W =
[[0.0, 0.8, -0.5, 0.3, -1.1, 1.4, -0.2, 0.6],
 [-0.1, 0.3, -2.5, -0.2, -0.3, -1.0, 0.1, -0.2],
 [0.2, 0.3, 1.4, 0.0, 1.2, -0.7, 0.3, -0.6],
 [0.2, 0.2, 1.6, 0.1, -0.8, -0.7, 0.0, -0.9],
 [0.1, 0.3, 1.1, -0.1, -0.5, 0.1, -0.2, 0.3],
 [0.0, -0.6, 0.9, -0.1, 1.1, 0.5, 0.1, 0.0],
 [0.6, 0.4, -0.8, -0.1, -0.7, -0.8, 0.0, -0.1],
 [0.3, -0.2, -1.1, -0.1, 0.6, -0.1, 0.2, 0.1],
 [-0.4, 0.3, -0.9, 0.3, 1.7, -0.1, 0.0, -0.6]]
The first entry in the row that holds the smallest entry is -0.1
The entry directly below the smallest entry is 1.4
Give the bottom-right entry.
A: -0.6
The entry directly above the largest entry -> 0.6
The top-left entry: 0.0
Give the first entry on the diagonal from the top-right corner.
A: 0.6
Give the largest entry in the first row.
A: 1.4
The bottom entry of the column that holds the largest entry is 1.7
The smallest entry in the last row is -0.9
The bottom-left entry -> -0.4
The entry just left of -1.0: -0.3
The top entry of the column that holds the smallest entry: -0.5
The fifth entry in reading order: -1.1
The largest entry in the first column: 0.6
The third entry from the end, reading row by row is -0.1
The second largest entry -> 1.6
The entry just right of the smallest entry is -0.2
Give the 5th-last entry, reading row by row.
A: 0.3
Give the 4th entry, reading row by row.
A: 0.3
Give the entry directly above -0.4.
A: 0.3
Give the entry just left of 0.5.
A: 1.1
Give the 2nd entry, reading row by row.
A: 0.8
Give the last entry in the row that holds the smallest entry.
A: -0.2

A =
 3.30   2.30   2.21   4.23   4.42  -0.51
 0.91   3.64   2.45   3.07  -6.40   6.70
-2.46  -1.28  -1.41  -1.99  -2.09   0.86
-0.23  -0.12  -0.45   1.07   1.12   1.07
-0.26  -0.83   3.15  -1.27  -0.65   3.92
 0.77   0.74   3.64   1.04  -0.93   3.90
-1.63  -1.10   3.26  -1.44  -2.25   3.13
-1.34  -1.51  -0.71  -2.68  -1.26   0.19
 2.26   0.73   2.13   0.55   0.59  -0.57
-0.12  -0.33   0.13   0.36  -1.07   1.41
 1.19   0.20  -0.04   2.29  -0.23   2.14
-3.29  -0.87  -1.86  -3.34  -0.46  -1.69
Counting starts at 1.
Read off the entry just right of 1.04.
Answer: -0.93
The top-left entry: 3.30
The entry in row 1 and column 2: 2.30
Read off the entry directly above the largest entry.
Answer: -0.51
Read off the entry directly below -2.09.
Answer: 1.12
Read off the entry directly above -2.09.
Answer: -6.40
Read off the entry in row 3 and column 1.
Answer: -2.46
Read off the entry in row 3 and column 2.
Answer: -1.28
The entry in row 1 and column 3 is 2.21
Read off the bottom entry of the column that holds the smallest entry.
Answer: -0.46
The entry just left of 0.86: -2.09
The entry directly below the largest entry -> 0.86
The entry at row 2, column 1 -> 0.91
Read off the entry directly below -0.45.
Answer: 3.15
Read off the entry directly below -0.26.
Answer: 0.77
The entry directly below -0.33: 0.20
The entry directly above 2.26: -1.34
Read off the entry directly above -1.86.
Answer: -0.04
Read off the entry just right of -1.34.
Answer: -1.51
The bottom-right entry -> -1.69
Read off the entry in the bottom-left corner.
Answer: -3.29
Read off the entry directly above -0.57.
Answer: 0.19
The entry directly below 0.19: -0.57

a = [3.00,-5.38,-2.74,0.23,1.94,-2.12,1.73,2.95,1.44,0.74,3.29,-0.32,2.81,-0.43,-2.39,0.84]
The entry just left of the smallest entry -> 3.00
The entry just right of -0.32 -> 2.81
The entry just right of 1.94 -> -2.12

B =
8,-13,-13,38
-3,-10,6,7
-5,-39,4,5
1,-41,9,-5
13,-8,-5,11
16,-5,-26,28
25,10,-44,-13
-36,-10,36,19
10,-14,-5,4
-41,-8,40,14
-39,-6,37,0
8,5,-21,17
Counting starts at 1.
The top entry of the column that holds the smallest entry -> -13
The entry at row 2, column 1 -> -3
The entry in row 1 and column 2?
Answer: -13
The top-right entry?
Answer: 38
The minimum?
Answer: -44
The largest entry?
Answer: 40
The entry at row 3, column 3?
Answer: 4
The entry just left of 37?
Answer: -6
The entry at row 3, column 1?
Answer: -5
The bottom-left entry is 8
The entry directly below -6?
Answer: 5
The entry directly below the smallest entry -> 36
The entry just right of 13?
Answer: -8
The entry directly below 16?
Answer: 25
The entry in row 2 and column 3?
Answer: 6
The entry directly below -14: -8
The entry just right of 36 is 19
The entry just right of the largest entry?
Answer: 14
